What each symbol does to the nodes:
at | + ! ~ ^ % &
s258 | s212 s944 s560 s655 s828 s292
s974 | s3 s834 s212 s193 s318 s160
s4 | s834 s822 s944 s703 s119 s617
s434 | s670 s780 . s512 s354 .
s287 | s279 s434 . s614 s312 .
s402 | s701 s720 s287 s755 s856 s512
s729 | s856 s234 s237 s701 . s670
s257 | s923 s312 . s873 . .
s617 | s755 s724 s481 . s701 .
s755 | s617 s253 s614 . s402 .
s227 | s354 s632 . s670 . .
s292 | s423 s481 . . s115 .
s873 | s115 s287 . s423 s257 .
s735 | s679 s729 s923 s944 . s279
s354 | s227 s459 . s434 . .
s963 | s854 s3 s308 s88 s120 s655
s834 | s4 s126 s360 s94 s263 s755
s720 | s308 s212 s434 s253 s863 s302
s612 | s193 s703 s655 . s3 .
s416 | s814 s932 s856 s126 . s720
s679 | s735 s856 s257 s360 . s287
s854 | s963 s974 s720 s939 s932 s9
s474 | s828 s679 s459 s212 . s873
s932 | s120 s318 s863 s854 . s212
s318 | s959 s263 s474 s974 . s360
s3 | s974 s4 s258 s612 s959 s823
s828 | s474 s735 s632 s258 . s115
s959 | s318 s119 s828 s3 . s944
s120 | s932 s959 s234 s963 . s258
s115 | s873 s279 . s292 s923 .
s701 | s402 s308 s279 s617 s729 s798
s823 | s160 s617 s292 . s944 .
s193 | s612 s94 s9 . s974 .
s923 | s257 s237 . s115 . .
s586 | s178 s939 s755 . s126 .
s237 | s312 s227 . s279 . .
s512 | s798 s302 . . s434 .
s360 | s944 s402 s873 s160 s679 s614
s423 | s292 s614 . . s873 .
s253 | s724 s9 s512 . s720 .
s703 | s94 s178 s823 . s4 .
s814 | s416 s120 s729 s822 . s308
s160 | s823 s755 s423 . s360 .
s263 | s119 s416 s679 s834 . s402
s724 | s253 s655 s798 . s308 .
s944 | s360 s701 s115 s823 s735 s481
s302 | s442 s423 . . s780 .
s9 | s655 s160 s302 . s212 .
s442 | s302 s292 . . s560 .
s670 | s434 s560 . s798 s227 .
s560 | s780 s115 . s442 s632 .
s459 | s632 s257 . s780 . .
s212 | s258 s360 s780 s9 s474 s423
s822 | s126 s963 s701 s178 s814 s724
s614 | s481 s512 . . s287 .
s119 | s263 s814 s735 s4 . s701
s655 | s9 s823 s442 . s258 .
s798 | s512 s442 . . s670 .
s308 | s720 s258 s670 s724 s234 s442
s279 | s287 s670 . s481 s237 .
s939 | s88 s193 s253 . s854 .
s856 | s729 s863 s312 s402 . s434
s126 | s822 s854 s402 s586 s416 s253
s312 | s237 s354 . s287 . .
s88 | s939 s612 s724 . s963 .
s234 | s863 s828 s227 s308 . s560
s481 | s614 s798 . . s279 .
s863 | s234 s474 s354 s720 . s780
s94 | s703 s586 s160 . s834 .
s632 | s459 s923 . s560 . .
s178 | s586 s88 s617 . s822 .
s780 | s560 s873 . s302 s459 .

In the rows, zero is written as 431.

The rows follow the links: the fewer symbols apart two nodes are, the more alike their rows tend to be.

Each row is also shifted at random along 10 hidden directions that mean nothing.

Rows with their nodes:
[ 469  404  388  444  429  407  360  400  365  526  387  509  436  326  418  402  372  345  445  426  417  354  392  393  453  426  368  355  389  389  468  438  391  337  493  402  477  479  419  400  449  400  368  481  432  471  389  457  487  389  390  503  385  365  438  356  316  479  406  426  454  474  516  348  421  428]: s3
[ 547  441  434  390  476  462  465  519  434  370  468  427  358  443  463  238  361  414  523  476  532  481  310  610  389  373  511  441  457  462  428  409  430  440  399  502  328  404  465  514  464  361  410  529  343  494  310  536  469  578  586  476  423  444  351  451  618  503  501  448  412  449  405  407  270  268]: s160
[ 432  406  374  375  450  452  391  467  463  503  405  322  500  533  488  343  414  473  519  376  337  551  369  607  406  357  423  485  399  486  596  407  467  378  422  458  355  465  395  446  504  397  507  368  330  506  307  611  440  599  524  530  375  343  434  406  532  338  451  429  499  553  430  486  519  407]: s234
[ 538  471  414  438  455  387  395  439  463  471  394  432  485  465  494  437  395  460  455  412  422  428  446  527  357  485  345  344  425  404  471  386  412  358  432  383  436  439  384  408  453  410  452  344  505  511  466  501  424  393  328  425  346  431  449  360  373  456  369  427  454  424  479  384  520  490]: s632
[ 505  360  447  448  413  393  524  378  410  342  459  363  438  483  379  560  584  417  462  484  279  574  590  322  525  438  546  612  394  564  446  558  483  610  417  466  484  467  492  452  381  529  423  467  367  264  471  444  507  492  495  310  615  472  369  460  499  339  543  478  498  560  341  509  537  528]: s939
[ 448  519  499  330  478  389  422  466  412  436  387  429  426  394  434  405  447  488  481  414  505  350  464  331  371  467  342  456  440  384  340  382  357  402  381  413  492  367  431  537  396  446  370  458  419  381  474  353  436  366  419  461  437  446  383  422  400  549  423  464  497  311  378  451  272  371]: s434
[ 470  503  379  335  449  503  528  505  550  662  455  420  565  534  484  429  663  564  283  335  422  662  454  533  544  383  464  436  313  563  579  489  466  508  487  368  421  293  488  399  428  490  665  360  426  495  429  509  433  489  468  405  363  349  355  386  584  485  430  244  400  395  397  426  525  637]: s115
[ 338  473  403  396  461  502  401  493  439  457  441  474  437  463  479  480  465  505  360  461  456  293  463  514  422  442  375  418  341  509  375  436  367  440  441  458  403  483  379  558  425  427  405  382  448  495  505  605  334  361  310  393  356  488  553  475  418  516  400  398  434  449  507  331  321  457]: s963
[ 618  378  445  499  401  449  436  379  510  264  395  465  361  415  475  471  383  405  519  466  448  255  442  406  387  409  471  443  456  466  388  437  461  438  409  506  432  471  436  435  446  404  345  391  498  484  479  422  377  412  473  362  367  482  455  542  475  485  514  462  388  434  375  496  310  386]: s679
[ 622  445  392  421  395  364  374  365  385  433  336  490  435  359  470  355  356  368  492  391  447  382  410  359  538  440  327  376  374  388  459  401  350  327  439  419  541  449  424  449  488  433  401  448  402  452  383  422  536  472  400  513  316  364  342  350  391  488  524  445  452  454  531  396  382  464]: s560
[ 503  518  504  360  505  445  432  500  424  329  464  461  374  475  407  454  371  366  497  490  404  401  507  508  390  429  373  500  415  405  262  328  364  382  372  453  430  467  391  521  479  410  316  495  356  348  415  516  435  425  315  385  557  480  375  432  425  414  508  570  501  430  481  349  347  365]: s798
[ 450  415  466  423  462  467  450  405  487  524  436  574  423  364  354  476  508  365  396  423  377  505  494  413  500  364  485  416  342  443  403  466  462  434  491  401  490  422  462  325  407  414  446  500  452  409  414  407  445  364  421  426  493  404  372  434  450  545  435  414  462  438  435  407  388  436]: s4
[ 134  451  386  438  429  416  418  449  457  454  409  511  499  431  528  351  377  431  357  372  508  411  344  552  444  464  389  300  423  363  443  358  398  343  479  418  416  456  379  382  459  391  538  372  518  569  473  477  380  428  347  455  292  438  476  398  455  455  376  357  378  388  463  384  482  470]: s923
[ 399  353  297  480  308  406  421  380  362  478  320  353  423  343  481  390  436  440  419  421  465  289  338  319  464  527  355  388  403  443  578  562  381  473  432  492  478  479  510  511  426  506  378  414  413  512  399  465  545  447  465  471  282  372  466  398  333  367  466  340  432  534  492  404  566  535]: s974
[ 651  366  440  512  341  411  500  345  460  319  444  588  316  368  405  517  467  429  549  396  389  396  553  366  485  468  415  358  439  347  346  530  402  417  336  464  535  487  489  500  393  507  260  460  351  330  426  502  490  378  368  423  437  413  454  451  455  591  559  406  479  407  473  366  347  390]: s614
[ 511  455  287  518  419  454  464  395  411  458  436  488  514  487  556  346  345  472  393  430  460  459  400  504  564  472  483  220  335  535  608  420  422  360  495  438  403  382  417  462  509  441  585  377  466  575  443  419  488  511  389  473  171  379  447  333  571  577  522  351  291  407  481  394  338  470]: s944
[ 429  321  472  544  394  323  338  294  404  393  375  590  402  245  399  465  304  304  508  410  356  359  445  336  457  438  383  312  450  299  416  423  421  306  465  394  510  548  375  297  412  361  328  464  514  417  421  389  470  356  369  490  433  429  475  382  280  484  393  474  484  477  521  405  444  363]: s959
[ 473  399  345  489  439  370  343  340  410  279  462  477  495  417  573  249  308  383  388  412  464  335  327  385  587  401  536  331  414  534  421  362  446  417  597  516  429  511  287  511  463  395  574  450  567  473  500  359  443  547  452  391  263  483  504  497  607  634  580  413  375  388  442  422  129  378]: s814
[ 577  445  428  426  407  386  407  328  455  308  369  335  496  484  516  429  402  368  436  386  388  382  475  293  542  423  444  507  391  534  398  364  487  437  518  492  514  438  364  462  516  467  538  435  488  402  483  265  490  529  420  331  399  415  344  506  524  421  659  472  424  425  380  537  354  505]: s237
[ 395  529  420  390  463  545  432  496  470  525  464  451  428  491  425  488  450  546  361  403  494  342  411  466  420  393  402  412  378  468  399  393  421  391  433  403  395  371  419  490  468  418  484  384  401  464  444  414  338  363  381  469  327  403  496  464  464  510  413  407  352  342  486  431  273  405]: s701
[ 417  391  516  466  450  358  405  342  473  409  479  481  494  363  391  547  568  498  375  429  405  389  484  195  511  389  539  472  441  517  363  513  463  552  493  366  492  406  404  379  289  433  465  358  576  322  583  252  340  325  486  341  485  533  484  520  376  537  336  397  436  380  326  537  327  470]: s932
[ 545  512  472  322  486  409  479  524  501  328  360  451  409  459  499  376  436  422  550  503  470  379  464  526  332  446  361  497  406  465  370  397  350  424  336  507  440  415  475  548  440  443  330  456  418  483  452  537  428  443  443  393  424  494  330  416  499  496  507  512  519  432  360  390  351  404]: s780
[ 520  459  367  406  371  396  370  402  405  485  349  337  438  405  529  344  388  479  489  357  472  269  352  374  362  508  286  357  490  386  480  395  391  365  422  437  467  414  406  546  452  488  421  361  430  507  409  427  475  443  446  486  285  387  474  413  354  466  417  403  474  391  465  430  414  437]: s354
[ 247  455  418  437  479  481  501  463  470  483  566  551  498  524  409  538  564  508  313  461  386  572  551  492  522  464  535  328  356  493  428  491  448  515  472  388  409  398  419  414  380  457  520  407  469  383  533  484  386  361  299  364  460  479  508  394  481  540  360  357  384  367  437  338  442  502]: s178
[  60  421  538  314  482  517  453  525  525  478  395  555  409  416  333  507  503  435  470  478  446  441  444  472  455  242  448  644  270  538  400  453  372  424  346  452  470  432  550  441  465  363  374  457  262  435  301  556  374  402  523  511  521  396  242  481  490  396  465  498  472  542  404  519  347  403]: s258
[ 403  370  472  480  450  413  378  432  409  335  544  565  408  409  391  427  454  420  377  464  415  474  398  440  547  344  560  479  429  465  363  468  388  505  457  439  408  524  408  411  372  360  426  465  403  351  433  581  374  495  462  406  537  513  518  509  494  471  409  418  427  490  489  377  340  386]: s88

From each start, follow one symbol. Which node do you reach?
Answer with the node's name.
start [ 460  397  403  428  384  418  413  447  487  351  417  344  425  478  533  370  395  443  484  366  396  431  376  599  333  479  383  436  541  357  451  427  452  404  408  512  340  531  395  462  442  446  428  385  456  525  423  582  371  493  434  412  410  457  550  476  527  355  435  379  481  448  415  388  561  417]
+ -> s237
start [ 159  444  457  336  442  429  374  471  482  363  357  460  443  460  507  391  426  418  460  398  455  343  403  492  431  386  361  532  372  459  366  370  369  385  419  475  468  499  394  533  496  394  427  393  379  477  410  572  390  460  425  445  395  444  395  494  477  432  490  467  519  464  443  457  373  433]
! -> s632
start [ 317  357  458  435  436  422  465  441  484  492  407  512  398  320  415  316  457  360  453  423  438  503  384  470  412  393  490  414  442  402  467  506  447  443  435  474  436  449  477  389  377  398  382  555  392  459  347  470  470  437  546  488  480  406  383  415  520  542  437  389  487  469  380  400  396  351]
~ -> s360
start [ 424  419  445  431  410  445  431  381  488  535  386  421  520  439  381  597  550  507  365  438  409  412  487  268  512  370  455  514  347  562  492  470  481  474  470  345  502  362  473  336  435  451  516  307  475  397  449  307  406  364  486  414  401  393  364  458  350  388  389  420  401  470  406  590  487  592]
~ -> s632
start [ 359  381  331  462  361  456  442  431  418  508  434  396  414  407  487  359  451  508  396  373  435  402  403  452  417  511  407  302  471  399  508  527  429  441  433  478  402  459  446  506  400  494  443  433  419  493  439  485  445  417  421  467  316  414  575  419  460  511  424  296  436  403  459  351  437  418]
! -> s854
start [ 284  429  366  412  436  425  426  490  309  474  442  252  421  456  394  395  456  405  319  493  489  476  359  454  401  497  446  510  479  449  471  468  422  560  451  433  360  422  469  401  423  469  463  464  442  432  451  416  460  507  500  380  527  437  441  390  362  184  347  417  388  494  421  424  652  517]
% -> s974
start [ 396  401  364  453  413  413  398  392  427  434  433  321  488  462  544  333  446  459  391  383  452  418  354  409  459  476  487  381  478  483  506  447  486  470  497  484  399  443  374  476  404  464  542  397  522  496  484  357  441  492  491  406  337  446  517  458  508  479  466  345  393  402  368  447  401  461]
! -> s932
start [ 431  390  450  448  445  374  364  397  329  390  470  517  434  337  393  305  409  323  375  472  463  492  320  351  586  352  558  472  412  493  410  440  397  473  527  401  472  472  415  371  416  375  480  537  410  368  388  377  500  548  547  455  504  443  354  433  450  442  451  459  392  481  467  445  335  413]
! -> s703
start [ 638  497  454  371  485  521  418  536  427  551  451  402  362  430  340  452  435  464  460  489  456  408  396  540  327  363  381  500  417  423  392  389  418  408  372  374  380  392  463  442  479  381  342  448  315  413  314  546  412  429  462  490  476  390  390  420  370  357  349  466  447  473  502  397  436  397]
% -> s258
start [ 397  453  534  374  501  371  436  442  479  431  480  597  498  423  405  414  491  430  497  406  323  626  519  499  480  331  475  478  376  437  398  417  395  389  431  395  464  441  401  400  394  388  455  446  380  343  401  577  415  457  411  491  535  451  386  395  535  543  440  450  539  427  425  401  350  366]
^ -> s798
start [ 565  445  412  427  389  378  443  402  355  437  402  385  413  381  427  416  463  437  415  440  516  434  386  303  487  472  426  442  446  423  436  475  389  494  420  402  475  389  501  444  402  486  430  453  410  367  410  358  525  494  490  435  434  411  370  408  365  375  424  391  401  414  439  447  486  512]
+ -> s442
start [ 507  473  414  458  445  506  432  464  426  344  508  500  379  500  433  508  429  517  396  490  462  313  437  470  462  395  462  439  373  521  357  437  361  477  398  423  385  461  428  524  440  404  385  364  391  412  475  552  358  398  352  395  382  516  514  509  452  483  412  442  357  413  523  394  294  408]
~ -> s798
start [ 508  557  446  387  538  495  448  523  381  372  518  399  410  540  430  377  319  397  444  498  499  444  428  541  377  431  462  394  456  448  340  270  433  390  454  435  346  383  351  489  495  371  454  486  416  427  433  389  401  455  356  411  447  463  415  422  514  483  461  542  369  316  449  377  260  300]
~ -> s481
